Below is a small trained network, with its code and all its weights. Each question gives an input and a target symbol and asks what happens when units are switched off, that is, made to give their printed mean instead of their output.

import numpy as np


def w(rows, s, z=0):
    codes = np.array(rows[::2]) - 128.0
    scale = np.full(codes.shape[1], s)
    scale[-1] = z or s
    return codes * scale


def softmax(a):
    e = np.exp(a - a.max(-1, keepdims=True))
    return e / e.sum(-1, keepdims=True)


def log_softmax(a):
    a = a - a.max(-1, keepdims=True)
    return a - np.log(np.exp(a).sum(-1, keepdims=True))


def net(x, mask):
    ids = ['βγδεηθμπστφψ'.index(c) for c in x.split()]
    T = len(ids)
    res = E[ids] + P[:T]
    u = 0
    for l in range(3):
        r = res
        for j in range(3):
            rows = slice(2 * j, 2 * j + 2)
            q, k, v = (r @ M[l][rows].T for M in (Q, K, V))
            z = softmax(np.where(np.tri(T) > 0, q @ k.T / 2**0.5, -1e9)) @ v
            o = O[l][rows]
            res = res + np.where(mask[u + j], z, o[:, -1]) @ o[:, :-1]
        u += 3
    return log_softmax(res[-1] @ U[:, :-1].T + U[:, -1])


Q, K, V, O = {}, {}, {}, {}
E = w([
[132,173,122,102],'β',
[125,182,129,115],'γ',
[136,176,96,93],'δ',
[222,65,194,105],'ε',
[125,142,106,211],'η',
[71,185,160,147],'θ',
[171,222,106,75],'μ',
[197,83,241,187],'π',
[130,161,132,119],'σ',
[158,179,47,92],'τ',
[101,128,113,130],'φ',
[4,81,122,202],'ψ',
],0.013)
P = w([
[147,134,132,121],'0',
[133,115,127,82],'1',
[164,75,63,217],'2',
[115,219,216,158],'3',
[123,113,110,54],'4',
[185,54,65,251],'5',
[80,254,229,164],'6',
[114,100,118,51],'7',
],0.016)
Q[0] = w([
[192,97,242,171],'L0H0',
[120,69,1,225],'L0H0',
[163,23,169,60],'L0H1',
[27,65,127,143],'L0H1',
[38,114,118,64],'L0H2',
[153,163,154,195],'L0H2',
],0.0092)
K[0] = w([
[70,165,134,147],'L0H0',
[215,111,45,220],'L0H0',
[161,18,200,126],'L0H1',
[84,118,102,88],'L0H1',
[24,83,188,88],'L0H2',
[254,107,100,190],'L0H2',
],0.0099)
V[0] = w([
[157,29,155,124],'L0H0',
[122,91,6,140],'L0H0',
[206,60,96,143],'L0H1',
[32,246,21,194],'L0H1',
[35,109,151,3],'L0H2',
[220,114,197,3],'L0H2',
],0.0062)
O[0] = w([
[114,125,182,107,52],'L0H0',
[167,111,188,150,90],'L0H0',
[84,156,61,91,78],'L0H1',
[193,52,255,101,180],'L0H1',
[60,53,93,74,1],'L0H2',
[71,141,111,210,50],'L0H2',
],0.0074,0.0042)
Q[1] = w([
[135,30,63,125],'L1H0',
[115,131,109,178],'L1H0',
[192,154,100,63],'L1H1',
[146,66,2,118],'L1H1',
[213,153,46,196],'L1H2',
[48,122,92,151],'L1H2',
],0.0086)
K[1] = w([
[82,154,128,93],'L1H0',
[163,133,93,131],'L1H0',
[176,153,107,127],'L1H1',
[167,87,114,152],'L1H1',
[168,5,65,177],'L1H2',
[83,114,146,138],'L1H2',
],0.015)
V[1] = w([
[223,157,97,62],'L1H0',
[37,56,139,241],'L1H0',
[218,105,135,135],'L1H1',
[63,176,149,254],'L1H1',
[156,42,166,173],'L1H2',
[189,75,69,137],'L1H2',
],0.0069)
O[1] = w([
[53,244,44,171,242],'L1H0',
[199,45,163,140,38],'L1H0',
[155,75,118,169,251],'L1H1',
[197,158,154,154,241],'L1H1',
[2,154,114,159,160],'L1H2',
[74,82,116,189,131],'L1H2',
],0.0076,0.0028)
Q[2] = w([
[119,136,90,102],'L2H0',
[96,56,73,141],'L2H0',
[2,187,209,152],'L2H1',
[148,221,28,56],'L2H1',
[51,15,138,5],'L2H2',
[93,198,65,145],'L2H2',
],0.0076)
K[2] = w([
[169,149,181,137],'L2H0',
[100,139,123,92],'L2H0',
[98,86,103,185],'L2H1',
[188,183,159,59],'L2H1',
[72,130,155,8],'L2H2',
[100,102,87,132],'L2H2',
],0.011)
V[2] = w([
[127,95,46,191],'L2H0',
[117,188,90,13],'L2H0',
[90,157,175,141],'L2H1',
[109,206,143,66],'L2H1',
[188,136,152,103],'L2H2',
[118,254,243,169],'L2H2',
],0.009)
O[2] = w([
[99,82,8,104,183],'L2H0',
[216,255,155,128,31],'L2H0',
[31,188,120,67,184],'L2H1',
[20,46,219,192,133],'L2H1',
[3,211,80,141,121],'L2H2',
[33,59,175,214,252],'L2H2',
],0.0066,0.0035)
U = w([
[172,176,160,118,114],'β',
[105,156,191,78,148],'γ',
[166,178,128,108,107],'δ',
[214,134,65,153,170],'ε',
[107,100,57,142,172],'η',
[170,127,240,128,86],'θ',
[99,248,134,129,2],'μ',
[140,117,130,140,119],'π',
[159,156,152,115,114],'σ',
[122,177,15,83,100],'τ',
[208,125,140,69,217],'φ',
[106,41,115,106,187],'ψ',
],0.011,0.0083)

Each question gives the input, a string of symbols that net reads in full, and the target symbol t.
The units are the heads (2 rows each of Q, K, V and O). Each row of codes is followed by its name. A weight is (code - 128) times the scale printed after its matrix; where a second scale follows, it is the last column's (O and U).
mask holds one flag per head, layer by layer. A switched-off head (its flag False) gives its mean, the last column of its rows in O, instead of its output. The means were averaged over made-up inputs and are rounded, as every weight is.
A unit's drop is (log p(t) with every unit on - log p(t) with that unit switched off) / (log p(t) with every unit on - log p(t) with every unit switched off).
The circuit of an input: a set's keep is (log p(t) with only the set's units on - log p(t) with every unit switched off) / (log p(t) with every unit on - log p(t) with every unit switched off). Starting from all 9 units, units are removed one at a time, each time the one whose removal leaves the highest keep (on an exact tie, the one counted first), for as long as the keep stays at least 0.8.
circuit, biggest first: the units of the circuit, biggest drop first
unit that matters most: the unit with the biggest drop
which heads matter: for each layer, one digit per head in row order, 1 if its drop is at least 0.15 and else 0, layers parted by /
input δ μ ψ μ μ μ ε, target μ: circuit, biggest first => (L0H2 L1H0)
input μ ψ ψ ψ β τ γ, target τ: circuit, biggest first => (L2H0 L0H2 L2H1 L1H2)
input φ ε γ θ π θ β φ, target γ: which heads matter => 000 / 001 / 110
input μ β β τ ε ε η, target ε: unit that matters most => L0H1
input η ε δ ε ε ψ δ, target ψ: which heads matter => 010 / 101 / 101
input θ μ η θ β γ δ δ, target γ: which heads matter => 010 / 100 / 110
input γ ε μ φ ψ φ φ, target φ: circuit, biggest first => (L1H2 L2H2)
input μ μ ψ μ π, target η: which heads matter => 110 / 001 / 000
input φ μ θ ε μ μ ψ μ, target φ: circuit, biggest first => (L0H2 L1H0)
input θ μ θ β, target θ: which heads matter => 000 / 101 / 001
input φ μ ψ ψ θ φ μ μ, target γ: circuit, biggest first => (L2H1 L2H0 L0H2)
input β θ ε τ ψ μ θ δ, target γ: which heads matter => 010 / 011 / 110
input ε σ β γ β μ ε, target μ: circuit, biggest first => (L0H2 L1H0 L0H1)
input μ μ μ β γ τ ψ, target τ: circuit, biggest first => (L2H0 L1H2 L2H1)
input ε θ τ μ γ μ, target η: unit that matters most => L0H2
input γ θ ε δ, target ε: which heads matter => 011 / 001 / 110
input ψ μ β ψ μ, target φ: circuit, biggest first => (L0H2 L1H0 L1H2)
input η ψ ψ β θ ψ μ, target ψ: circuit, biggest first => (L2H0 L1H0)
input β μ θ φ, target θ: circuit, biggest first => (L1H0 L2H2)
input β θ φ δ, target φ: which heads matter => 010 / 101 / 001
input φ θ μ ψ θ ψ σ, target ψ: unit that matters most => L2H0
input μ η θ ψ σ, target φ: circuit, biggest first => (L0H2 L1H0 L1H2)
input β μ θ θ μ, target γ: circuit, biggest first => (L2H1 L2H0 L1H1)
